276  391  248  -47  89  -319  -147  -39  -217  -130  -2  79  -76  108  -278  95  -523  196  -9  515  -173  316  -156  -87  329  51  -164  41  -9  192  -82  -178  -52  109  -21  161  -346 -> F + bof
156  -13  149  -81  -7  -162  -420  -178  -58  11  -218  -35  -103  83  -197  94  -258  153  83  370  -118  -107  -202  -83  260  117  -21  1  -65  171  -100  -131  -55  137  -17  30  -298 -> F + bof
151  -152  -3  13  -72  -117  0  521  -122  -215  53  13  -182  24  326  -339  11  -68  86  144  -12  -24  -480  309  -169  64  -14  53  -181  -51  -168  132  -193  -2  85  -53  -206 -> X + bof
-22  -83  44  77  -188  34  -445  -120  -145  23  22  63  -41  126  31  102  -216  46  -120  300  -165  -101  -117  -318  139  39  -128  0  -37  438  -12  -73  -112  263  -138  -22  -157 -> F + bof
36  85  221  -169  -138  -85  -339  147  -255  89  -124  90  -69  -6  11  -62  -152  97  294  272  -119  322  -289  -126  -45  33  -369  -26  -251  325  -104  -96  -75  338  -68  69  -333 -> F + bof
129  -118  241  -38  -63  -64  -168  -53  52  -90  -333  173  -74  277  99  12  10  199  155  518  -125  -8  -48  -176  199  -68  -207  33  -394  422  -2  -29  -135  74  -56  114  -278 -> F + bof
76  -34  -187  113  -26  -173  -400  749  -326  -310  73  94  -220  -155  136  -27  74  -187  -237  63  -207  -99  -461  9  -228  108  -240  -62  87  261  -15  141  -247  193  228  -202  165 -> X + bof
163  -146  30  67  1  -134  -188  630  -243  -291  2  101  -204  -20  378  -53  263  15  -39  236  -151  183  -427  219  -275  66  -325  81  -220  -67  -67  184  -41  88  110  -215  -47 -> X + bof
123  -113  189  28  49  -155  -90  430  -14  -303  -66  187  -267  233  394  -88  193  62  25  399  -114  -23  -558  182  -3  85  -67  95  -299  165  -187  267  -154  -17  163  25  -265 -> X + bof
130  32  -42  102  -33  -157  -25  729  -283  -255  115  83  -61  -131  112  -108  -124  14  -30  -49  -75  161  -464  146  -328  202  -243  -90  172  4  -82  122  -218  56  238  -40  -26 -> X + bof
51  36  249  -60  32  -201  -371  691  -320  -159  -27  -14  -18  -62  -49  189  -270  9  -75  280  -181  29  -81  -149  13  102  -224  13  -93  373  -96  -94  -202  209  -75  -96  -108 -> F + bof
61  -107  74  34  28  -188  -40  678  -257  -326  66  -14  -131  -22  200  123  41  -62  257  93  -115  -27  -339  205  -273  93  -82  30  -115  12  -7  105  -228  104  146  -147  -54 -> X + bof
142  -93  -105  168  -53  21  -295  476  -156  -42  -43  133  -240  -86  236  -123  190  -64  -59  213  -114  30  -490  39  -91  8  -93  17  -133  242  -104  132  -141  122  162  -53  -64 -> X + bof
136  -437  -10  50  -70  -107  20  658  -281  -316  -41  -35  -126  115  357  -269  115  -43  153  156  93  -204  -487  234  -120  67  9  1  -107  109  -91  194  -283  -44  81  -196  -126 -> X + bof
116  -270  81  -52  -28  -106  -26  739  -146  -249  22  57  -64  35  211  24  123  -248  -71  114  -1  -302  -247  170  -83  117  -108  -48  -1  233  62  244  -364  10  241  -133  185 -> X + bof
116  161  116  -46  -35  -47  -341  -192  -159  -55  -189  155  -164  95  -314  225  -326  84  -260  389  -201  61  -119  -267  284  -48  -47  -30  -201  389  -34  -229  -60  160  29  -31  -274 -> F + bof
97  -369  442  -215  36  -166  -56  -197  172  -82  -324  116  -198  483  256  176  331  419  141  767  -67  -203  104  -172  513  -106  45  14  -677  507  -64  85  -202  29  -117  62  -222 -> F + bof
151  -47  -202  37  67  -31  -394  400  -245  -121  180  145  -182  -65  -92  -75  -306  -198  -129  71  -92  -75  -426  35  -183  109  -37  -3  286  48  -169  83  -110  78  202  -44  -47 -> X + bof
5  -208  -39  -86  -167  -163  -248  89  -128  -103  -184  44  113  159  -3  -210  -274  106  78  330  -140  -141  61  -258  207  109  -176  -66  58  481  -91  -56  -201  177  -136  74  -88 -> F + bof
85  -316  55  -48  -177  -89  -374  396  -191  -161  -211  -99  68  48  101  -127  -179  -105  7  383  -181  -279  -26  -276  94  507  -178  24  -77  656  19  -136  -314  313  -78  -107  -1 -> F + bof
82  -303  -18  8  -124  -10  -208  552  -94  -270  -199  56  -192  105  185  -39  83  -33  -103  279  -179  -173  -307  48  -36  242  -29  -112  25  365  -26  196  -206  4  89  -79  133 -> X + bof
-72  -130  -210  312  -68  65  -54  552  -30  -207  -44  184  -46  -16  229  -220  392  -189  -128  -207  -55  -223  -149  105  -131  -81  -46  -114  -13  143  160  194  -228  12  63  -97  267 -> X + bof
-108  -406  -51  97  -124  71  -289  824  -324  -274  -76  64  -5  -14  277  -28  189  -121  -316  68  -163  -281  -172  -151  -131  98  -286  -149  -106  604  144  48  -419  341  48  -205  309 -> X + bof
120  20  -40  162  -60  90  -185  301  -121  -284  66  150  -231  119  263  -154  66  40  18  251  -200  154  -315  45  -109  -62  -199  33  -214  233  -49  -28  -217  131  102  21  -132 -> X + bof
38  -245  211  -130  -118  -9  -517  149  -245  -109  -96  -60  -71  61  56  89  -218  84  31  219  -109  -125  -114  -201  69  85  -76  -43  -47  461  -63  -92  -122  294  -52  -104  -52 -> F + bof
157  -244  129  -35  -285  -106  -455  71  -184  -20  -179  -127  106  109  -78  -51  -317  93  282  257  -135  -73  -156  -394  93  58  -266  -51  75  492  -147  -1  -120  399  -185  -84  -141 -> F + bof
49  -62  -85  73  26  16  -99  400  -99  -61  125  -144  -178  -171  3  -133  -129  -96  -62  42  -8  -160  -433  129  -123  68  160  -46  34  -34  -19  68  -131  20  127  -17  -36 -> X + bof
45  248  72  42  -93  -55  -468  422  -411  -4  -86  31  -83  -48  -181  100  -376  -84  -28  70  -179  207  -235  -237  -161  -15  -361  -62  -22  306  -40  -211  -149  332  50  -80  -144 -> F + bof
250  302  -19  100  -50  -75  -69  236  -69  -320  94  257  -438  93  108  -179  -117  -31  -71  280  -174  184  -556  84  -59  35  0  55  -66  -148  -79  104  -1  -170  253  45  -300 -> X + bof
60  90  -187  168  75  60  -269  709  -136  -242  35  186  -235  -19  129  -141  36  -90  -139  165  -104  -22  -528  126  -41  96  -117  -58  3  98  -18  214  -205  -25  246  -41  95 -> X + bof
